Here is a tiny trained network, its code and every weight. The questions are about switching its units off for an input and a class, where a switched-off unit gives its printed mean instead of its output.

import numpy as np


def w(rows, s, z=0):
    codes = np.array(rows[::2]) - 128.0
    scale = np.full(codes.shape[1], s)
    scale[-1] = z or s
    return codes * scale


def f(y):
    return y / 2 * (1 + np.tanh(0.7978845608 * (y + 0.044715 * y**3)))


def log_softmax(a):
    a = a - a.max(-1, keepdims=True)
    return a - np.log(np.exp(a).sum(-1, keepdims=True))


def net(x, mask):
    res = np.array(x, float).reshape(1, 5) / 4 @ E
    y = f(res @ A[0][:, :-1].T + A[0][:, -1])
    res = res + np.where(mask, y, B[0][:, -1]) @ B[0][:, :-1]
    return log_softmax(res[-1] @ U[:, :-1].T + U[:, -1])


A, B = {}, {}
E = w([
[127,180,106,15,135,174],'x0',
[38,139,206,107,58,134],'x1',
[247,152,195,143,97,165],'x2',
[126,125,123,131,121,133],'x3',
[132,132,158,113,160,106],'x4',
],0.013)
A[0] = w([
[103,138,198,88,44,134,28],'n0',
[54,32,170,182,98,79,134],'n1',
[161,11,166,249,127,99,145],'n2',
[164,42,76,118,175,116,175],'n3',
[119,133,121,138,169,145,126],'n4',
[43,77,118,132,121,96,162],'n5',
[181,118,201,144,80,147,8],'n6',
[120,88,179,159,71,92,96],'n7',
[171,142,188,136,81,148,107],'n8',
[227,164,111,85,142,201,108],'n9',
[158,114,102,121,132,148,137],'n10',
[67,110,58,97,171,103,79],'n11',
[193,169,159,110,133,172,131],'n12',
[94,168,117,65,127,155,215],'n13',
[91,103,222,57,67,190,204],'n14',
],0.012)
B[0] = w([
[113,216,150,222,141,215,174],'n0',
[197,81,180,61,56,53,207],'n1',
[16,230,39,155,173,197,230],'n2',
[61,188,131,139,178,186,188],'n3',
[120,76,134,110,153,160,133],'n4',
[173,26,68,132,103,45,197],'n5',
[67,113,50,56,219,110,165],'n6',
[159,93,151,99,82,91,168],'n7',
[67,204,147,127,203,187,185],'n8',
[170,98,190,142,54,64,208],'n9',
[93,69,140,132,103,131,149],'n10',
[96,255,161,152,219,219,174],'n11',
[162,82,209,138,92,137,195],'n12',
[96,175,200,208,107,161,213],'n13',
[47,93,29,27,189,142,252],'n14',
],0.0079,0.018)
U = w([
[66,120,9,101,188,128,190],'0',
[90,200,141,192,140,196,2],'1',
[170,6,147,138,40,38,233],'2',
],0.012,0.00048)

Each question gives the input, the list of numbers given to net, and the class t.
The units are the neurons (one row each of A and B). Each row of codes is followed by its name. A weight is (code - 128) times the scale printed after its matrix; where a second scale follows, it is the last column's (A, B and U).
mask holds one flag per neuron, in row order. A switched-off neuron (its flag False) gives its mean, the last column of its row in B, instead of its output. The means were averaged over made-up inputs and are rounded, as every weight is.
A unit's drop is (log p(t) with every unit on - log p(t) with that unit switched off) / (log p(t) with every unit on - log p(t) with every unit switched off).
The circuit of an input: a set's keep is (log p(t) with only the set's units on - log p(t) with every unit switched off) / (log p(t) with every unit on - log p(t) with every unit switched off). Starting from the 12 units with the biggest drops (on a tie, the unit counted first), units are removed one at a time, each time the one whose removal leaves the highest keep (on an exact tie, the one counted first), for as long as the keep stays at least 0.8.
circuit, biggest first: the units of the circuit, biggest drop first
most important unit: the unit with the biggest drop
top k neurons: the k neurons with the biggest drops, biggest first
drop when u is switched off: that unit's drop, to one decimal
input [5,-6,8,-6,-2], class 2: circuit, biggest first	[n9]
input [-3,-7,1,0,6], class 1: top 3 neurons	[n14, n5, n6]
input [4,-7,-7,4,8], class 1: circuit, biggest first	[n11, n14]
input [6,0,2,8,-5], class 2: circuit, biggest first	[n2, n9]
input [1,0,-6,-7,4], class 1: top 4 neurons	[n14, n11, n13, n6]
input [-6,8,7,6,-8], class 0: top 2 neurons	[n14, n6]
input [-1,2,6,-6,7], class 0: circuit, biggest first	[n6, n13]
input [-4,6,1,1,5], class 0: top 4 neurons	[n14, n9, n2, n12]
input [-1,4,8,6,-6], class 0: top 4 neurons	[n6, n14, n13, n11]
input [3,0,-3,-1,0], class 1: top 3 neurons	[n14, n13, n6]
input [1,-2,0,-8,-1], class 1: top 2 neurons	[n14, n1]
input [3,-2,-6,8,8], class 1: top 2 neurons	[n14, n11]
input [-6,8,1,-8,-8], class 0: top 3 neurons	[n2, n14, n9]
input [-6,4,-1,-8,-5], class 2: most important unit	n1
input [-8,7,1,2,-6], class 0: top 4 neurons	[n2, n9, n14, n12]
input [-3,1,1,6,0], class 0: top 2 neurons	[n13, n9]
input [2,-4,-7,5,7], class 1: drop when n13 is switched off	0.1
input [6,-3,8,-4,-1], class 2: drop when n9 is switched off	0.3
input [8,-8,-3,3,-5], class 1: drop when n13 is switched off	0.0
input [2,6,0,8,-1], class 0: circuit, biggest first	[n14]
